Below are the code and all the weights of a small trained network. Each question names an input and a class and asks about switching units off, where a switched-off unit gives its printed mean instead of its output.

import numpy as np


def w(rows, s, z=0):
    codes = np.array(rows[::2]) - 128.0
    scale = np.full(codes.shape[1], s)
    scale[-1] = z or s
    return codes * scale


def f(y):
    return y / 2 * (1 + np.tanh(0.7978845608 * (y + 0.044715 * y**3)))


def log_softmax(a):
    a = a - a.max(-1, keepdims=True)
    return a - np.log(np.exp(a).sum(-1, keepdims=True))


def net(x, mask):
    res = np.array(x, float).reshape(1, 8) / 4 @ E
    y = f(res @ A[0][:, :-1].T + A[0][:, -1])
    res = res + np.where(mask, y, B[0][:, -1]) @ B[0][:, :-1]
    return log_softmax(res[-1] @ U[:, :-1].T + U[:, -1])


A, B = {}, {}
E = w([
[173,201,207,108,102],'x0',
[178,146,121,237,76],'x1',
[44,182,99,160,47],'x2',
[229,124,172,128,89],'x3',
[115,110,2,71,99],'x4',
[150,224,106,127,180],'x5',
[176,98,149,85,113],'x6',
[99,161,62,110,100],'x7',
],0.0064)
A[0] = w([
[145,5,124,132,176,146],'neuron 0',
[186,170,193,155,147,139],'neuron 1',
[165,145,159,141,137,87],'neuron 2',
[130,142,135,153,156,173],'neuron 3',
[129,143,103,189,116,77],'neuron 4',
[162,127,126,143,134,72],'neuron 5',
[146,151,45,66,132,179],'neuron 6',
[103,110,148,121,139,120],'neuron 7',
[120,130,115,161,207,152],'neuron 8',
[148,127,126,126,120,49],'neuron 9',
[134,107,130,93,79,104],'neuron 10',
[140,166,127,131,119,4],'neuron 11',
[126,137,104,111,132,55],'neuron 12',
[141,130,132,120,121,36],'neuron 13',
[154,146,129,97,58,74],'neuron 14',
[136,76,130,127,138,112],'neuron 15',
[139,104,134,120,121,69],'neuron 16',
[154,132,150,137,134,35],'neuron 17',
[160,124,101,132,115,98],'neuron 18',
[118,121,131,136,138,217],'neuron 19',
[136,153,131,140,131,27],'neuron 20',
[154,152,90,135,113,140],'neuron 21',
[147,150,64,206,86,117],'neuron 22',
[122,148,98,116,160,87],'neuron 23',
[139,108,178,140,127,45],'neuron 24',
[56,96,116,162,124,130],'neuron 25',
[133,156,130,127,120,23],'neuron 26',
[167,111,95,130,121,189],'neuron 27',
[142,134,141,144,141,154],'neuron 28',
[152,132,136,134,136,41],'neuron 29',
],0.021,0.0032)
B[0] = w([
[237,124,29,203,204,234],'neuron 0',
[130,124,238,238,124,252],'neuron 1',
[112,149,197,164,125,179],'neuron 2',
[124,87,132,139,104,156],'neuron 3',
[177,66,136,115,85,178],'neuron 4',
[105,180,111,169,114,142],'neuron 5',
[52,54,89,80,214,233],'neuron 6',
[117,137,77,172,96,145],'neuron 7',
[113,67,140,43,54,176],'neuron 8',
[126,157,135,125,142,127],'neuron 9',
[195,166,124,46,142,166],'neuron 10',
[164,132,143,145,164,142],'neuron 11',
[95,123,139,107,141,139],'neuron 12',
[122,147,146,113,139,124],'neuron 13',
[189,128,117,44,196,178],'neuron 14',
[171,127,111,144,171,161],'neuron 15',
[136,129,142,109,160,135],'neuron 16',
[99,165,166,144,135,149],'neuron 17',
[152,170,100,146,147,145],'neuron 18',
[121,118,100,142,102,146],'neuron 19',
[154,138,154,136,138,134],'neuron 20',
[127,101,61,173,149,164],'neuron 21',
[223,103,127,156,22,229],'neuron 22',
[92,85,120,85,93,154],'neuron 23',
[97,90,132,148,191,169],'neuron 24',
[138,196,136,121,3,204],'neuron 25',
[144,140,136,140,155,133],'neuron 26',
[130,182,57,166,148,166],'neuron 27',
[106,116,146,151,114,151],'neuron 28',
[109,169,143,141,112,136],'neuron 29',
],0.027,0.011)
U = w([
[200,95,1,72,213,232],'0',
[48,42,50,3,120,141],'1',
[165,120,185,88,187,2],'2',
[88,202,64,35,87,14],'3',
[209,92,101,152,51,206],'4',
[160,122,137,204,216,114],'5',
],0.0051,0.0034)

Each question gives the input, the list of numbers given to net, and the class t.
The units are the neurons (one row each of A and B). Each row of codes is followed by its name. A weight is (code - 128) times the scale printed after its matrix; where a second scale follows, it is the last column's (A, B and U).
mask holds one flag per neuron, in row order. A switched-off neuron (its flag False) gives its mean, the last column of its row in B, instead of its output. The means were averaged over made-up inputs and are rounded, as every weight is.
A unit's drop is (log p(t) with every unit on - log p(t) with that unit switched off) / (log p(t) with every unit on - log p(t) with every unit switched off).
The circuit of an input: a set's keep is (log p(t) with only the set's units on - log p(t) with every unit switched off) / (log p(t) with every unit on - log p(t) with every unit switched off). Starting from the 12 units with the biggest drops (on a tie, the unit counted first), units are removed one at a time, each time the one whose removal leaves the highest keep (on an exact tie, the one counted first), for as long as the keep stays at least 0.8.
circuit, biggest first: the units of the circuit, biggest drop first
unit that matters most: the unit with the biggest drop
k most important neurons: the k neurons with the biggest drops, biggest first
drop when u is switched off: that unit's drop, to one decimal
input [3,4,-6,1,-5,3,-5,6], class 5: unit that matters most	neuron 1
input [8,-4,0,-8,-4,-8,-5,1], class 3: circuit, biggest first	[neuron 1; neuron 22; neuron 0; neuron 6]
input [7,4,-4,-7,5,2,7,3], class 1: circuit, biggest first	[neuron 0; neuron 6]
input [-2,-3,8,-8,5,-8,-8,-4], class 3: circuit, biggest first	[neuron 1; neuron 25]
input [-5,-2,-3,-8,-5,4,6,-8], class 0: 2 most important neurons	[neuron 0; neuron 22]
input [-3,-4,5,4,-6,5,4,6], class 2: circuit, biggest first	[neuron 0; neuron 22]
input [3,-7,-3,-2,0,6,-7,-8], class 1: 2 most important neurons	[neuron 8; neuron 22]
input [2,-2,8,0,-8,-2,3,2], class 5: 3 most important neurons	[neuron 22; neuron 8; neuron 4]
input [7,-5,0,6,1,3,6,2], class 2: 2 most important neurons	[neuron 0; neuron 14]
input [7,2,-3,-4,3,5,8,8], class 1: 2 most important neurons	[neuron 0; neuron 6]
input [7,-6,1,-4,3,8,7,-3], class 1: drop when neuron 0 is switched off	0.1
input [8,-5,3,8,2,-8,-4,-6], class 2: drop when neuron 14 is switched off	0.1
input [2,-3,-3,5,-4,3,3,-2], class 5: drop when neuron 24 is switched off	0.0
input [-8,-8,0,0,0,0,4,0], class 0: circuit, biggest first	[neuron 0]
input [4,-2,-1,2,-3,4,-4,-8], class 5: drop when neuron 1 is switched off	0.2
